Below are the code and all the weights of a small trained network. Each question names an input and a target symbol and asks about switching units off, where a switched-off unit gives its printed mean instead of its output.

import numpy as np


def w(rows, s, z=0):
    codes = np.array(rows[::2]) - 128.0
    scale = np.full(codes.shape[1], s)
    scale[-1] = z or s
    return codes * scale


def norm(h):
    return h / np.sqrt((h * h).mean(-1, keepdims=True) + 1e-5)


def f(y):
    return np.maximum(y, 0)


def softmax(a):
    e = np.exp(a - a.max(-1, keepdims=True))
    return e / e.sum(-1, keepdims=True)


def log_softmax(a):
    a = a - a.max(-1, keepdims=True)
    return a - np.log(np.exp(a).sum(-1, keepdims=True))


def net(x, mask):
    ids = ['βθμπστφψω'.index(c) for c in x.split()]
    T = len(ids)
    res = E[ids] + P[:T]
    r = norm(res)
    for j in range(2):
        rows = slice(3 * j, 3 * j + 3)
        q, k, v = (r @ M[0][rows].T for M in (Q, K, V))
        z = softmax(np.where(np.tri(T) > 0, q @ k.T / 3**0.5, -1e9)) @ v
        o = O[0][rows]
        res = res + np.where(mask[j], z, o[:, -1]) @ o[:, :-1]
    y = f(norm(res) @ A[0][:, :-1].T + A[0][:, -1])
    res = res + np.where(mask[2:6], y, B[0][:, -1]) @ B[0][:, :-1]
    return log_softmax(norm(res)[-1] @ U[:, :-1].T + U[:, -1])


Q, K, V, O, A, B = {}, {}, {}, {}, {}, {}
E = w([
[184,104,79,86,190,119,184],'β',
[96,32,189,87,102,158,110],'θ',
[135,182,173,170,142,161,212],'μ',
[77,122,96,168,95,170,133],'π',
[166,156,194,144,118,136,52],'σ',
[161,146,137,131,251,195,69],'τ',
[229,44,141,166,135,239,182],'φ',
[123,212,135,93,55,138,135],'ψ',
[99,128,34,67,150,172,118],'ω',
],0.017)
P = w([
[83,126,31,213,158,3,131],'0',
[147,159,136,45,159,234,173],'1',
[159,160,157,43,153,248,166],'2',
[162,165,141,47,157,245,177],'3',
[158,165,147,42,141,246,172],'4',
[154,158,156,46,144,247,166],'5',
[159,154,152,26,137,239,172],'6',
[168,174,144,35,154,246,162],'7',
[170,173,158,39,136,248,169],'8',
],0.0045)
Q[0] = w([
[142,139,146,79,118,196,150],'h1',
[118,148,147,105,135,189,121],'h1',
[119,112,128,104,115,179,149],'h1',
[114,157,123,117,85,140,137],'h2',
[152,97,154,111,216,249,148],'h2',
[102,139,133,115,94,128,92],'h2',
],0.018)
K[0] = w([
[123,67,76,217,101,4,129],'h1',
[97,136,109,201,190,42,63],'h1',
[149,132,104,178,112,104,140],'h1',
[118,168,101,153,61,119,135],'h2',
[95,16,100,245,192,2,111],'h2',
[142,127,103,103,90,128,84],'h2',
],0.011)
V[0] = w([
[73,144,229,31,108,254,161],'h1',
[149,120,63,19,137,241,102],'h1',
[96,205,134,33,133,89,178],'h1',
[163,61,123,80,104,41,164],'h2',
[94,153,100,71,45,69,86],'h2',
[175,143,205,75,200,78,69],'h2',
],0.0081)
O[0] = w([
[216,112,208,225,189,209,142,3],'h1',
[114,111,67,176,223,87,224,134],'h1',
[131,154,100,135,242,121,24,98],'h1',
[149,147,63,61,111,255,138,149],'h2',
[205,7,62,119,70,117,136,83],'h2',
[57,46,162,126,193,181,115,114],'h2',
],0.0062,0.0057)
A[0] = w([
[35,152,43,248,2,188,97,17],'n1',
[184,133,169,36,151,138,130,41],'n2',
[180,100,81,113,197,53,186,92],'n3',
[209,154,93,98,24,78,139,4],'n4',
],0.0083,0.004)
B[0] = w([
[100,97,203,154,238,60,154,177],'n1',
[142,87,120,155,109,45,98,242],'n2',
[162,119,216,65,85,74,108,253],'n3',
[80,66,93,255,189,134,96,226],'n4',
],0.0097,0.0029)
U = w([
[199,111,128,62,169,52,160,128],'β',
[79,48,192,62,68,135,107,36],'θ',
[120,231,159,126,75,144,219,64],'μ',
[55,92,162,159,215,112,167,31],'π',
[179,207,192,111,77,110,39,127],'σ',
[159,118,107,148,255,160,40,125],'τ',
[202,81,119,148,125,211,158,208],'φ',
[136,124,83,188,94,92,106,253],'ψ',
[91,167,29,61,117,161,119,194],'ω',
],0.0097,0.0026)

Each question gives the input, a string of symbols that net reads in full, and the target symbol t.
The units are the heads (3 rows each of Q, K, V and O) and the neurons (one row each of A and B). Each row of codes is followed by its name. A weight is (code - 128) times the scale printed after its matrix; where a second scale follows, it is the last column's (O, A, B and U).
mask holds one flag per unit, heads first, then neurons. A switched-off unit (its flag False) gives its mean, the last column of its rows in O or B, instead of its output. The means were averaged over made-up inputs and are rounded, as every weight is.
A unit's drop is (log p(t) with every unit on - log p(t) with that unit switched off) / (log p(t) with every unit on - log p(t) with every unit switched off).
The circuit of an input: a set's keep is (log p(t) with only the set's units on - log p(t) with every unit switched off) / (log p(t) with every unit on - log p(t) with every unit switched off). Starting from all 6 units, units are removed one at a time, each time the one whose removal leaves the highest keep (on an exact tie, the one counted first), for as long as the keep stays at least 0.8.
units of the circuit, in order: the units of the circuit, biggest drop first
top k neurons: the k neurons with the biggest drops, biggest first
heads that matter: for each layer, one digit per head in row order, 1 if its drop is at least 0.15 and else 0, layers parted by /
drop of u: that unit's drop, to one decimal
input β σ ψ θ τ, target ω: units of the circuit, in order -> [h1, h2]
input τ ω β π τ ω, target π: units of the circuit, in order -> [h2]
input σ θ ψ ψ ω ω θ ψ, target ψ: heads that matter -> 01
input ω μ ω ψ τ σ ω ψ τ, target β: top 2 neurons -> [n3, n4]
input π θ τ β β, target ψ: units of the circuit, in order -> [h2, n4]
input θ β ω ψ, target φ: units of the circuit, in order -> [h1, h2, n4]
input ψ β θ θ ω, target τ: heads that matter -> 10
input β θ φ θ θ π ω ω σ, target ω: heads that matter -> 11
input σ π ψ θ μ ω β θ τ, target θ: units of the circuit, in order -> [h1, h2]
input θ β θ β σ σ, target φ: units of the circuit, in order -> [h1, h2]
input τ θ θ θ β θ θ τ μ, target π: drop of n4 -> -0.1
input θ θ ω ψ β σ θ, target φ: drop of n3 -> 0.1
input β β θ β, target ω: drop of h2 -> 1.1
input σ τ μ φ β θ θ π, target θ: units of the circuit, in order -> [h1]
